Below is a small trained network, with its code and all its weights. Each question gives an input and a class and asks what happens when units are switched off, that is, made to give their printed mean instead of their output.

import numpy as np


def w(rows, s, z=0):
    codes = np.array(rows[::2]) - 128.0
    scale = np.full(codes.shape[1], s)
    scale[-1] = z or s
    return codes * scale


def norm(h):
    return h / np.sqrt((h * h).mean(-1, keepdims=True) + 1e-5)


def f(y):
    return np.maximum(y, 0)


def log_softmax(a):
    a = a - a.max(-1, keepdims=True)
    return a - np.log(np.exp(a).sum(-1, keepdims=True))


def net(x, mask):
    res = np.array(x, float).reshape(1, 6) / 4 @ E
    u = 0
    for l in range(3):
        y = f(norm(res) @ A[l][:, :-1].T + A[l][:, -1])
        res = res + np.where(mask[u : u + 8], y, B[l][:, -1]) @ B[l][:, :-1]
        u += 8
    return log_softmax(norm(res)[-1] @ U[:, :-1].T + U[:, -1])


A, B = {}, {}
E = w([
[115,163,21,164,128],'x0',
[157,55,106,150,149],'x1',
[115,96,106,102,202],'x2',
[136,181,110,126,1],'x3',
[61,104,103,214,126],'x4',
[221,142,152,215,122],'x5',
],0.0072)
A[0] = w([
[124,214,196,29,97,48],'0.n1',
[204,72,127,125,143,132],'0.n2',
[136,116,214,206,124,91],'0.n3',
[162,100,120,121,145,216],'0.n4',
[159,63,159,36,209,6],'0.n5',
[119,102,251,157,138,61],'0.n6',
[89,190,149,167,96,46],'0.n7',
[74,170,96,196,60,114],'0.n8',
],0.011,0.0015)
B[0] = w([
[206,166,183,71,3,229],'0.n1',
[177,133,111,189,92,198],'0.n2',
[73,105,178,200,135,215],'0.n3',
[140,105,136,146,182,175],'0.n4',
[63,154,90,38,239,254],'0.n5',
[33,101,228,195,93,228],'0.n6',
[123,144,73,89,159,178],'0.n7',
[115,188,93,133,208,214],'0.n8',
],0.012,0.0067)
A[1] = w([
[66,157,123,112,104,151],'1.n1',
[172,128,166,17,2,20],'1.n2',
[126,135,54,183,109,170],'1.n3',
[124,67,122,39,166,7],'1.n4',
[111,132,136,137,69,228],'1.n5',
[225,129,90,161,124,97],'1.n6',
[132,138,31,111,116,123],'1.n7',
[150,115,109,199,66,171],'1.n8',
],0.013,0.0013)
B[1] = w([
[224,144,109,181,97,195],'1.n1',
[181,216,219,96,74,254],'1.n2',
[192,110,81,125,75,187],'1.n3',
[104,143,115,89,252,201],'1.n4',
[136,189,122,138,200,176],'1.n5',
[169,31,149,128,92,169],'1.n6',
[16,80,141,181,145,194],'1.n7',
[126,62,96,68,204,177],'1.n8',
],0.014,0.0072)
A[2] = w([
[79,193,4,150,59,92],'2.n1',
[127,99,100,138,198,113],'2.n2',
[48,61,98,106,105,84],'2.n3',
[127,160,108,83,132,84],'2.n4',
[99,103,75,90,110,167],'2.n5',
[123,207,160,71,81,2],'2.n6',
[130,175,163,55,66,57],'2.n7',
[67,56,178,177,100,182],'2.n8',
],0.013,0.0021)
B[2] = w([
[98,183,7,136,92,224],'2.n1',
[131,113,139,50,101,255],'2.n2',
[199,169,144,129,163,180],'2.n3',
[122,109,171,153,120,171],'2.n4',
[110,164,170,134,135,170],'2.n5',
[204,150,174,108,83,244],'2.n6',
[184,174,169,99,95,241],'2.n7',
[84,148,129,171,88,247],'2.n8',
],0.021,0.0058)
U = w([
[200,242,232,76,59,164],'0',
[86,132,176,21,241,139],'1',
[44,109,232,222,119,139],'2',
[121,201,32,131,88,193],'3',
[188,9,115,155,109,2],'4',
],0.013,0.0026)

Each question gives the input, the list of numbers given to net, and the class t.
The units are the neurons (one row each of A and B). Each row of codes is followed by its name. A weight is (code - 128) times the scale printed after its matrix; where a second scale follows, it is the last column's (A, B and U).
mask holds one flag per neuron, layer by layer. A switched-off neuron (its flag False) gives its mean, the last column of its row in B, instead of its output. The means were averaged over made-up inputs and are rounded, as every weight is.
A unit's drop is (log p(t) with every unit on - log p(t) with that unit switched off) / (log p(t) with every unit on - log p(t) with every unit switched off).
The circuit of an input: a set's keep is (log p(t) with only the set's units on - log p(t) with every unit switched off) / (log p(t) with every unit on - log p(t) with every unit switched off). Starting from the 12 units with the biggest drops (on a tie, the unit counted first), units are removed one at a time, each time the one whose removal leaves the highest keep (on an exact tie, the one counted first), for as long as the keep stays at least 0.8.
circuit, biggest first: the units of the circuit, biggest drop first
most important unit: the unit with the biggest drop
top k neurons: the k neurons with the biggest drops, biggest first
k most important neurons of layer l: the k neurons of layer l with the biggest drops, biggest first
drop when u is switched off: that unit's drop, to one decimal
input [8,6,-4,7,3,6], class 3: top 2 neurons	0.n8, 2.n1
input [0,7,6,2,-3,4], class 4: most important unit	0.n2
input [-4,-6,-2,3,7,2], class 3: circuit, biggest first	0.n7, 1.n2, 2.n1
input [3,3,-8,-7,7,7], class 4: circuit, biggest first	1.n2, 1.n8
input [8,-4,7,-7,5,7], class 4: top 2 neurons	0.n5, 1.n6
input [3,-4,0,-6,5,3], class 3: 4 most important neurons of layer 1	1.n4, 1.n2, 1.n3, 1.n6
input [-7,4,3,-8,7,2], class 2: top 2 neurons	0.n6, 2.n8
input [7,3,5,-1,-4,2], class 4: top 3 neurons	0.n2, 1.n6, 0.n5
input [-3,6,4,7,3,-5], class 3: top 4 neurons	0.n1, 0.n5, 0.n4, 1.n1
input [3,-4,4,-6,-8,-6], class 1: top 2 neurons	0.n5, 1.n4
input [0,3,7,-3,4,5], class 4: 2 most important neurons of layer 2	2.n2, 2.n5
input [-6,7,4,7,5,-8], class 1: top 2 neurons	0.n1, 1.n4
input [-6,6,4,7,7,-7], class 3: 3 most important neurons of layer 0	0.n5, 0.n1, 0.n4
input [-2,-1,-5,0,4,3], class 2: most important unit	0.n3
input [2,-2,3,0,3,-1], class 3: drop when 0.n5 is switched off	0.2
input [7,3,1,-5,-2,-4], class 1: drop when 2.n7 is switched off	0.0
input [-5,6,-1,7,-4,8], class 2: drop when 0.n1 is switched off	0.4
input [1,6,-8,-3,5,6], class 4: drop when 0.n3 is switched off	-0.5
